In the rows, zero is written as 128.
Each row of numbers belongs to one of the objects below and depends on some of the facts about them. Some rows are named. Which object is each other row?

There are 4 kinds of fact about the objects: Ω, α, δ, ρ.
pugrugris: δ b; ρ h
bokur: Ω klagru,lese,gagu; α mitrik,klida,trostim,bapin; δ a; ρ i
klolal: δ c; ρ j
trugrek: δ b; ρ k
neseku: δ e; ρ h
lubredi: δ b; ρ h
flastubris: δ f; ρ k
meve: δ e; ρ j
flige: δ e; ρ h
doklor: Ω zifas,flige; δ c; ρ i
raplo: δ c; ρ h
gilum: δ c; ρ h
dridir: δ a; ρ j
trodram: Ω felefos,pibri,datragal; α gagu; δ b; ρ h
tezem: Ω buske,plike,raplo,nimir; δ a; ρ k
gubre: Ω klida,bogrer; α storobra; δ g; ρ h
flivok: Ω muklil; α bavel,risal; δ g; ρ h
tratopin: δ d; ρ h
kagis: Ω tustu,grurok; δ b; ρ h
zuskebra: α povo,maten,fleklo; δ e; ρ h
maten: δ d; ρ h
nibotrur: α tuklu,nitrogol; δ g; ρ i
kliris: α plimam,tratopin; δ d; ρ i
klida: δ b; ρ i
tuklu: δ f; ρ i
zogal: α stostil,trobram,dostek,grurok; δ d; ρ k
falutur: δ d; ρ h
flipo: Ω rovu,trugrek; α doklor,tuklu,gigras; δ a; ρ i
dobreven: Ω klolal,keson,roske; δ a; ρ i
gagu: δ f; ρ i
skubri: δ a; ρ k
plakal: δ c; ρ h
grokle: δ b; ρ h
gibur: α zifas,kagis,bapin,falutur,brilom; δ b; ρ j
duples: δ f; ρ h
vavar: δ f; ρ h
bridru: Ω skotak,gremoso,keson; δ b; ρ j
stidrin: Ω gotras,gagu,lubredi,gradilos; α baplel; δ g; ρ h
lagra: δ b; ρ k
vabras: α nusta,kagis,datragal; δ f; ρ j
klafler: δ g; ρ h
lafle: α bapin,bodro; δ b; ρ j
trostim: δ c; ρ h
todro: Ω pibri,bebrok,kloskin; δ a; ρ j
zulor: δ b; ρ h
bavel: δ a; ρ h
klobu: α trobram,trostim; δ a; ρ h
karar: Ω keson; α kludin,klebril; δ e; ρ i
klagru: δ g; ρ j
nitrogol: Ω gradilos,tadu,gusa; δ g; ρ h
toskas: δ f; ρ k
grurok: δ c; ρ j
goklur: Ω tidror,lagra,klobu; α breposi; δ f; ρ j
salak: δ c; ρ j
meskek: Ω buske,fulegok,lese; δ g; ρ k
bapin: δ b; ρ h
basir: Ω kadris; δ b; ρ h
gremoso: δ f; ρ i
bramel: Ω kludin,vufle,felefos,sabufam; δ c; ρ i
rovu: δ e; ρ h
drosas: δ b; ρ h
sabufam: δ b; ρ k
nugim: Ω lumibul,fleklo,grurok; δ d; ρ h
zaso: Ω duples,drosas; α skubri,zuskon; δ f; ρ i
risal: δ g; ρ h
setrudron: α sigram,tezem; δ a; ρ i
zoruk: α dostek,gilum; δ d; ρ i
klebril: δ a; ρ i
ritrus: Ω gotras,klafler,zulor,gremoso; α klolal,bavel; δ b; ρ h
gistapo: α brilom,pugrugris; δ a; ρ i
bizek: Ω gagu; δ e; ρ k
fletogin: Ω kliris; α filok,nugim; δ g; ρ i
zuskon: δ d; ρ h
lese: α modol; δ f; ρ k
filok: Ω gibur,klebril,plebeli,flastubris; δ d; ρ h
gezam: α storobra,nusta,risal; δ a; ρ i
skotak: δ a; ρ h
zifas: δ e; ρ j
breposi: Ω skotak,flemuk; δ b; ρ h
fenok: Ω klolal,zuskon,naston,bogrer; δ d; ρ h
bebrok: δ c; ρ j
reskon: Ω buske,fostu,datragal; α lagra; δ f; ρ i
skoplol: α maten,fostu; δ f; ρ h
kluflem: α doklor,fenok,pugrugris,gusin; δ f; ρ h
storobra: δ c; ρ h
nusta: δ c; ρ i
plebeli: α falutur,nitrogol,plakal; δ e; ρ k
lovel: Ω grokle,semu,plebeli; δ b; ρ h
skastugu: Ω flige; δ g; ρ k
tresumun: δ g; ρ i
tustu: δ a; ρ k
naston: δ e; ρ h
lumibul: α tustu; δ a; ρ h
stostil: Ω tustu; δ d; ρ i
nimir: α tratopin,gotras,salak; δ a; ρ j
gigras: Ω povo,vabras,trugrek; δ g; ρ h
kupin: α kadris; δ f; ρ h
semu: δ a; ρ h
kadris: δ b; ρ h
baplel: δ a; ρ j
kludin: δ a; ρ j
keson: δ f; ρ h
pitum: α bridru; δ f; ρ i
datragal: δ e; ρ h
brades: α rovu,meve; δ b; ρ i
fleklo: δ e; ρ k
tadu: δ f; ρ i
povo: δ a; ρ h
trobram: Ω kludin; δ a; ρ h
muklil: α basir; δ e; ρ j
roske: δ c; ρ k
logrim: Ω nusta,nibotrur,fostu; δ a; ρ i
kune: Ω skotak,tuklu,baplel; α flemuk,gigras; δ c; ρ k
plimam: Ω tresumun,grokle,maten,sigram,muklil; δ a; ρ i
troletrir: α todro; δ b; ρ h
bodro: δ c; ρ h
kloskin: δ d; ρ j
zusus: α tidror,fulegok,kludin; δ f; ρ h
goso: Ω pibri,gilum; δ f; ρ k
bogrer: α stostil,gagu,basir; δ g; ρ i
traflom: Ω povo; δ g; ρ h
pumum: α kludin,zifas,lubredi; δ f; ρ k
sigram: δ d; ρ h
modol: δ d; ρ h
dostek: Ω sigram,keson,fostu,trugrek; δ d; ρ h
brilom: Ω flemuk,nibotrur,meve; δ g; ρ j
traful: Ω brades,fleklo; α tresumun; δ c; ρ i
ristin: α bridru,traflom,tezem; δ g; ρ j
fostu: δ b; ρ j
gotras: δ c; ρ j
skegru: α povo,dobreven,vavar,kloskin; δ g; ρ j
plike: α toskas,neseku; δ c; ρ j
brastin: α gigras; δ b; ρ j
trotran: α bebrok,brilom; δ g; ρ h
gusa: δ c; ρ i
britak: Ω bodro,neseku; δ g; ρ h
pibri: δ a; ρ k
buske: α bavel,pugrugris; δ g; ρ h
ribriskar: Ω lubredi,kluflem; δ c; ρ i
gusin: δ d; ρ h
gradilos: δ a; ρ i
trubir: Ω skotak,skubri,dridir,felefos,meve; α flige,tadu; δ f; ρ h
vufle: δ e; ρ j
tidror: δ c; ρ h
felefos: δ a; ρ j
klebruso: Ω maten,naston,plebeli; α klagru,zifas,rovu; δ c; ρ i
mitrik: δ a; ρ h
flemuk: δ a; ρ h
fulegok: δ a; ρ j

Known rows:
133 132 130 138 124 159 132 130 135 154 154 126 144 146 125 144 130 130 141 116 114 132 120 138 148 133 135 135 144 123  98 137 129 149 117 113 128 : setrudron
128 144  94 125 169 151  99 142 140 136 127 123 148 106 134 159  97 136 112 100 105 102 133 108 121 143 152 116 111 133 173 168 153  81 169 118 131 : trodram
125 116 141 153 132  87 127 146 122  93 125 117  89 119 123  85 154 113  91 115 153 159 106 145  99  87 123 119 134 146 140 101 149 110 150 165 114 : fostu
125 119 113 108 126 156 104 120 112 118 121 105 157 126 162 142  76 139 121  91  88 106 144  98 117 132 135 114 106  92 140 146 139  70 172 153 134 : dostek
128 110 129 114 130 120 113 128 120 130 115 131 127 118 128 144 110 136 138 131 117 109 127 141 124 131 118 119 120 131 127 125 122 134 120 134 126 : falutur
143  94 134 134  99  99 136 107 114 132 148 102 154 157 142 130 128 100 129 101 133 149 130 110 115 119 104 142 154  97 102 104 109 158 143 162 125 : tresumun
142 101 148 115 110  87 107 129 136 125 118 130 124 102 108 129 133 121 158 141 132 105 123 154 136 120 119 113 145 147 115  99 123 150 119 114 106 : flige
117 149 126 132 139 113 151 144 152 148 157 129  87 133 116 110 177 125 131 159 157 166 117 133 146 135 137 148 142 157 119 118 121 159 102 119 132 : lese
116 111 154 134 123 138 127 144 140 146 118 152 135 124  97 132 132 131 137 137 120 107 130 173 130 133 123 127 136 138  95 132 121 154 109  94 114 : lumibul
119 147 149 148 119 101 118 154 131 100 130 142  99 121 116  88 178 113 107 121 142 148 113 162 126  86 133 122 120 153 145 125 145 103 137 125 104 : kludin
142 118 121 126 138 125 139 127 129 149 144 125 125 135 115 147 131 132 141 150 138 144 117 123 135 144 119 136 143 140 105 113 111 176 105 120 135 : brades
114 191 119 124 134 192 134 123 138 103 122 120 119 116 136 113 129 135 113 113 110 124 115 132 135 112 158 104  86 109 150 163 150  67 143 105 136 : todro
120  70 153 146 128  70  97 161 133 138 130 138 125 136 128  99 144 116 107  98 130 138 128 139 109 112 115 150 159 141 130 107 139 122 154 162 100 : keson
137 153 114 100 129 168 135  99 126 150 128 119 137 138 153 161 116 140 148 127 113 123 129  99 149 157 130 133 109 101 128 144 115 136 104 125 148 : doklor
133 195 102 118 122 161 171 107 137 131 153 123 119 124 123 152 143 123 136 158 133 130 117 113 158 136 142 117 113 138 120 143 123 141 104 101 153 : bizek
122 160 142 148 102 128 161 131 147 144 154 126  98 142 120 110 169 120 142 148 140 153 101 160 148 118 124 133 139 142  83 116 124 167 100 127 129 : tustu
130 150 140 143 122 105 127 152 122 106 127 146 101 132 130  83 148 123 109 115 144 153 116 144 125  83 136 124 122 145 151 129 158  88 134 124 110 : baplel

Which object is each row?
No name comes twice in this set of rows, the named rows included.
120 149 140 175 141  88 116 168 130 111 136 132  94 115 117  88 176 103  82 106 144 156 103 165 121  78 150 130 128 167 154 132 166  94 142 130 109 | felefos
149 138 130 106  96 186 143 105 118 133 149 117 169 171 177 133  72 138 160  93  83 125 145  82 139 126 125 132 123  51  94 139 133  98 150 147 142 | plimam
136 146 120 120 131 168 133 130 127 149 157 117 168 159 151 138 105 125 141  96 105 127 135 104 143 133 145 139 131  95 110 150 134 112 152 117 133 | flipo
125 206 108 129 122 193 153 114 137 138 155 110 120 138 144 142 133 138 130 117  96 133 113 110 157 134 147 118  95 109 116 158 144 103 132 123 160 | tezem
111 143 133 118 125 134 139 121 127  97 110 126  99 121 124  97 132 138 129 149 153 138 126 126 121 114 131 119 103 118 138 127 126 108 110 128 132 | salak
136 129 112 115 122 158 118 107 123 109 105 115 165 117 142 148  88 134 129 107 100 100 141  90 123 137 128 116 109  97 138 141 128  98 146 136 127 | gigras
137 154 127 157 135  93 138 162 145 148 177 126 105 133 138  98 178  97 120 114 143 165  99 154 142 102 139 152 145 163 128 124 146 129 125 138 121 | pibri
132  97 154 146 102 105 116 146 124 137 123 152 135 144 120 112 130 118 128 114 115 128 132 159 129 114 112 134 139 134 117 114 133 130 122 132  95 | povo
122  74 145 138 105 113 123 123 113 117 107 124 131 135 133 119 105 134 117 124 122 126 140 142 107 121 102 120 139 111 101 108 116 139 136 159 128 | zuskon
133 103 134 124 125  95 128 129 127 136 107 144 107 101 103 138 142 135 135 159 124 111 126 164 136 140 117 124 132 166 137 109 117 160  91 118 120 | lubredi
132 130 114 117 138 153 126 105 134 115  99 126 156 116 123 159  94 134 138 126 113  93 147 106 128 150 119 109 111 117 137 146 119 120 125 107 131 | britak
159 112 112 160 154  81 121 140 140 146 166 108 141 125 131 127 144 106 105  97 139 157 105 117 125 125 131 156 156 158 139 116 139 141 155 151 110 | nibotrur
144 177 107 111 144 183 143 126 127 162 153 143 145 136 139 176 118 129 154 130 105 114 127 124 162 154 149 125 116 127 127 158 132 131 103  86 140 | bokur
105 111 152 124 110 118 140 124 120  85 114 122 111 135 122  78 122 127 124 154 177 153 137 133  99 109 122 122 144 109 108 104 110 129 147 126 143 | gibur

Now the same objects, written a new way:
Named rows:
116 133 134 137 130 126 126 128 134 121 106 123 118 123 101 130 135 148 123 123 107 126 134 135 126 137 130 122 153 133 113 130 139 138 130 123 151 117 107 : datragal
129 116 130 117 155 120 130 155 127 147 125 135 113 134 118 138 128 126 126  99 112 111 130 138 143 139 111 137 111 109 132 105 113 118 107 102 133 113 131 : sigram
140 131 141 140 129 105 121 139  94 143 110 150 130 125 131 113 118 123 137 134 142 134 117 121 129 134 129 119 127 142 137 117 151 138 135 119 107 118 144 : tresumun
138 131 139 145 107 125 154 133 108 138 102 155 141 128 133 119 117 134 133 145 124 132 114 135 124 134 115 119 119 140 140 126 150 140 140 110 118 134 125 : brades
120 132 137 125 161 147 126 132 131 115 124 121 121 119 124 117 125  95 132 116 146 115 146 115 153 132 143 112 165 109 136 121 140 116  97 127 137 108 129 : flivok
127 136 135 149 112 114 132 128 129 140  95 145 133 127 111 129 119 154 127 123 115 134 124 122 134 125 136 122 148 140 131 135 153 139 140 123 135 134 121 : zifas
127 128 135 147 107 125 139 138 109 142 104 157 138 126 133 120 126 147 131 135 124 137 111 133 127 122 124 126 130 143 131 124 157 139 133 116 115 131 133 : klebril
126 120 137 116 156 115 133 143 126 141 115 133 108 126 113 126 139 125 121 105 108 108 125 137 135 140 107 134 114 119 130 113 110 118 104 106 140 114 128 : modol
136 126 136 154 130 120 125 142 101 146 106 155 128 126 133 114 122 141 137 135 140 139 117 125 122 129 130 130 136 147 130 112 144 133 133 125 111 126 134 : nusta
135 114 122 127 167 172 139 164 156 145 146 123 133 141 122 153 117 138 132  89 130 114 154 120 188 124 136 112 120  88 140  68 130 103 100  98  98 124 142 : dostek
135 128 147 156 113 125 149 135 120 142 104 158 132 134 124 112 114 146 131 134 123 131 117 137 139 138 125 121 122 142 142 115 154 136 132 114 117 143 126 : klida
134 127 130 125 144 116 112 140 110 133 118 123 112 129 113 123 134 120 129 116 127 119 126 131 123 146 123 124 137 120 127 132 128 131 125 120 139  98 127 : klafler
145 124 127 155 117 126 120 138  83 142 119 137 134 134 136 122 117 134 136 151 147 133 113 125 111 127 137 115 131 141 131 115 159 134 146 126  93 121 139 : gremoso
131 129 125 142 114 120 108 135 100 138 122 136 111 128 122 120 129 122 129 136 131 128 115 129 124 138 134 128 138 133 130 137 149 131 119 137 121 105 129 : toskas
126 117 116 146 126 153 138 144 115 142 141 125 164 129 145 144  97 145 136 132 149 122 137 115 169  98 155 116 122 116 131  77 166 119 121 108  69 137 155 : dobreven
140 133 137 145 113 137 156 136 120 143 100 153 124 132 123 127 116 125 129 138 119 131 124 133 120 142 122 123 131 128 145 137 132 131 141 120 131 134 114 : gibur
144 130 124 136 112 142 119 135 104 137 108 135 124 131 134 127 129 122 132 133 131 140 116 124 111 138 133 125 139 131 138 146 142 132 132 137 135 106 121 : pumum

Which object is each row?
No name comes twice in this set of rows, the named rows included.
 95 140 145 131 121 125 135 134 144 102 120 138 135 105 118 119 115 112 125 106 121 120 148 118 199 123 144 113 164 113 132 135 169 125  83 130 132 132 138 | bizek
112 133 147 151 145 130 133 121 119 115 115 150 131 109 139 102 119 120 134 135 151 130 135 109 156 111 148 111 159 141 128  98 162 114 102 134 106 137 148 | doklor
118 122 131 144 138 132 126 115 111 124 118 114  99 125 114 134 140 141 116 144 115 112 130 133 108 136 127 128 139 135 115 106 131 120 127 129 134 122 108 | flemuk
140 124 124 150 129 121 120 154 103 158 114 153 121 125 126 130 110 124 137 125 137 127 127 122 121 128 135 139 133 135 134 114 134 124 137 124 111 125 136 | klolal
132 117 141 127 140  94 143 127 107 143 108 149 111 123 130 122 133 118 124 120 111 121 113 123 129 130 115 129 109 132 140 117 127 114 116 111 121 141 150 | kloskin
126 130 134 134 125 144 131 149 126 119 121 138 115 139 108 133 127 142 123 116 106 123 129 146 130 145 118 125 137 118 126 138 144 129 129 118 140 116 109 | klobu
127 124 135 148 113 114 141 140  91 132 116 153 137 126 129 128 110 129 128 142 120 129 120 137 126 125 122 124 123 136 132 125 161 135 140 117 108 134 136 | setrudron
121 128 133 138 124 139 126 141 133 131 119 134 114 136 107 127 133 146 124 118 112 120 126 139 131 138 122 131 143 124 123 124 138 129 120 119 144 116 110 | mitrik
104 127 144 146 134 122 138 105 121 103 117 132 123 119 128 107 130 121 119 142 129 119 129 105 146 112 149 106 149 127 126 120 165 112 109 137 107 149 145 | todro
103 129 147 138 147 146 131 120 147  93 127 121 118 131 110 114 141 140 117 123 117 113 142 119 169 126 139 105 156 114 119 116 154 111  97 130 125 134 126 | trobram

